Here is a tiny trained network, its code and every weight. The questions are about switching its units off for an input and a class, where a switched-off unit gives its printed mean instead of its output.

import numpy as np


def w(rows, s, z=0):
    codes = np.array(rows[::2]) - 128.0
    scale = np.full(codes.shape[1], s)
    scale[-1] = z or s
    return codes * scale


def norm(h):
    return h / np.sqrt((h * h).mean(-1, keepdims=True) + 1e-5)


def f(y):
    return y / 2 * (1 + np.tanh(0.7978845608 * (y + 0.044715 * y**3)))


def log_softmax(a):
    a = a - a.max(-1, keepdims=True)
    return a - np.log(np.exp(a).sum(-1, keepdims=True))


def net(x, mask):
    res = np.array(x, float).reshape(1, 2) / 4 @ E
    u = 0
    for l in range(2):
        y = f(norm(res) @ A[l][:, :-1].T + A[l][:, -1])
        res = res + np.where(mask[u : u + 10], y, B[l][:, -1]) @ B[l][:, :-1]
        u += 10
    return log_softmax(norm(res)[-1] @ U[:, :-1].T + U[:, -1])


A, B = {}, {}
E = w([
[177,38,159,142,153,148,177],'x0',
[152,254,149,101,215,130,143],'x1',
],0.0035)
A[0] = w([
[127,40,92,126,101,157,87,79],'L0N0',
[49,144,76,131,87,70,59,111],'L0N1',
[72,47,142,146,113,108,109,91],'L0N2',
[114,111,163,148,119,169,120,68],'L0N3',
[152,125,112,153,133,100,127,120],'L0N4',
[158,126,230,116,198,155,117,78],'L0N5',
[196,3,228,173,155,157,193,92],'L0N6',
[191,89,170,165,212,133,152,2],'L0N7',
[64,157,109,141,63,93,71,96],'L0N8',
[119,20,119,179,29,144,139,82],'L0N9',
],0.005,0.003)
B[0] = w([
[113,130,158,126,187,56,58,175],'L0N0',
[125,157,26,83,62,154,151,188],'L0N1',
[111,197,160,169,179,79,75,168],'L0N2',
[118,198,127,136,103,106,132,115],'L0N3',
[150,199,138,110,131,97,149,126],'L0N4',
[180,98,105,86,155,152,86,163],'L0N5',
[254,103,122,122,106,246,243,253],'L0N6',
[186,179,19,62,121,139,177,153],'L0N7',
[161,170,67,78,105,146,165,174],'L0N8',
[112,114,150,173,218,6,46,245],'L0N9',
],0.0042,0.0046)
A[1] = w([
[161,212,77,75,163,170,68,122],'L1N0',
[20,108,166,92,103,127,72,25],'L1N1',
[94,85,178,145,186,96,51,4],'L1N2',
[87,154,80,83,67,172,159,92],'L1N3',
[49,157,156,138,133,86,78,133],'L1N4',
[111,157,90,117,70,154,88,107],'L1N5',
[151,81,238,214,126,109,153,63],'L1N6',
[193,68,175,134,183,110,169,145],'L1N7',
[37,108,102,116,2,147,176,60],'L1N8',
[172,140,241,101,237,168,174,197],'L1N9',
],0.0068,0.0028)
B[1] = w([
[93,56,185,152,117,122,155,224],'L1N0',
[180,204,139,176,177,76,125,126],'L1N1',
[99,147,114,74,109,180,236,151],'L1N2',
[89,208,205,143,94,182,251,161],'L1N3',
[254,153,37,113,58,157,147,160],'L1N4',
[206,165,217,148,162,150,162,150],'L1N5',
[132,129,200,109,159,198,67,161],'L1N6',
[116,245,184,173,78,156,87,205],'L1N7',
[82,71,191,128,191,82,94,147],'L1N8',
[51,62,83,110,129,71,89,255],'L1N9',
],0.0056,0.0073)
U = w([
[163,121,237,184,140,169,43,151],'0',
[85,207,212,127,72,150,246,157],'1',
[192,188,30,143,85,29,85,138],'2',
[219,89,73,92,136,249,206,150],'3',
[30,57,105,85,160,58,124,166],'4',
[122,145,98,150,128,149,137,2],'5',
],0.014,0.0073)

Each question gives the input, the list of numbers given to net, and the class t.
The units are the neurons (one row each of A and B). Each row of codes is followed by its name. A weight is (code - 128) times the scale printed after its matrix; where a second scale follows, it is the last column's (A, B and U).
mask holds one flag per neuron, layer by layer. A switched-off neuron (its flag False) gives its mean, the last column of its row in B, instead of its output. The means were averaged over made-up inputs and are rounded, as every weight is.
A unit's drop is (log p(t) with every unit on - log p(t) with that unit switched off) / (log p(t) with every unit on - log p(t) with every unit switched off).
The circuit of an input: a set's keep is (log p(t) with only the set's units on - log p(t) with every unit switched off) / (log p(t) with every unit on - log p(t) with every unit switched off). Starting from the 12 units with the biggest drops (on a tie, the unit counted first), units are removed one at a time, each time the one whose removal leaves the highest keep (on an exact tie, the one counted first), for as long as the keep stays at least 0.8.
units of the circuit, in order: the units of the circuit, biggest drop first
top k neurons: the k neurons with the biggest drops, biggest first
k most important neurons of layer l: the k neurons of layer l with the biggest drops, biggest first
drop of u: that unit's drop, to one decimal
input [1,0], class 3: units of the circuit, in order : L0N6
input [-6,-5], class 2: 2 most important neurons of layer 1 : L1N2, L1N4
input [3,0], class 3: 2 most important neurons of layer 0 : L0N6, L0N7
input [1,-5], class 0: top 3 neurons : L1N6, L0N6, L1N9
input [6,6], class 3: top 2 neurons : L0N9, L0N7
input [7,-2], class 0: top 2 neurons : L1N7, L0N9
input [-5,-4], class 1: 2 most important neurons of layer 1 : L1N3, L1N9
input [4,4], class 3: top 2 neurons : L0N9, L0N7
input [0,-8], class 2: top 4 neurons : L0N9, L1N4, L1N0, L1N9
input [5,6], class 4: top 2 neurons : L1N9, L0N1
input [1,1], class 3: 2 most important neurons of layer 0 : L0N9, L0N5
input [-6,-4], class 1: top 2 neurons : L0N1, L1N3
input [-8,-6], class 1: top 3 neurons : L0N1, L1N3, L0N8
input [7,8], class 4: units of the circuit, in order : L1N9
input [-7,-5], class 1: top 3 neurons : L0N1, L1N3, L0N8
input [4,0], class 3: top 2 neurons : L0N6, L0N7
input [8,8], class 3: top 2 neurons : L0N9, L0N7
input [1,-3], class 0: top 2 neurons : L1N6, L0N6
input [-3,-3], class 2: top 2 neurons : L0N6, L0N9
input [7,-4], class 0: drop of L1N7 : 0.1
input [4,-2], class 0: drop of L1N7 : 0.2
input [2,-3], class 0: drop of L1N6 : 0.1
input [-7,-4], class 1: drop of L1N3 : 0.2
input [-6,-3], class 1: top neuron : L1N3
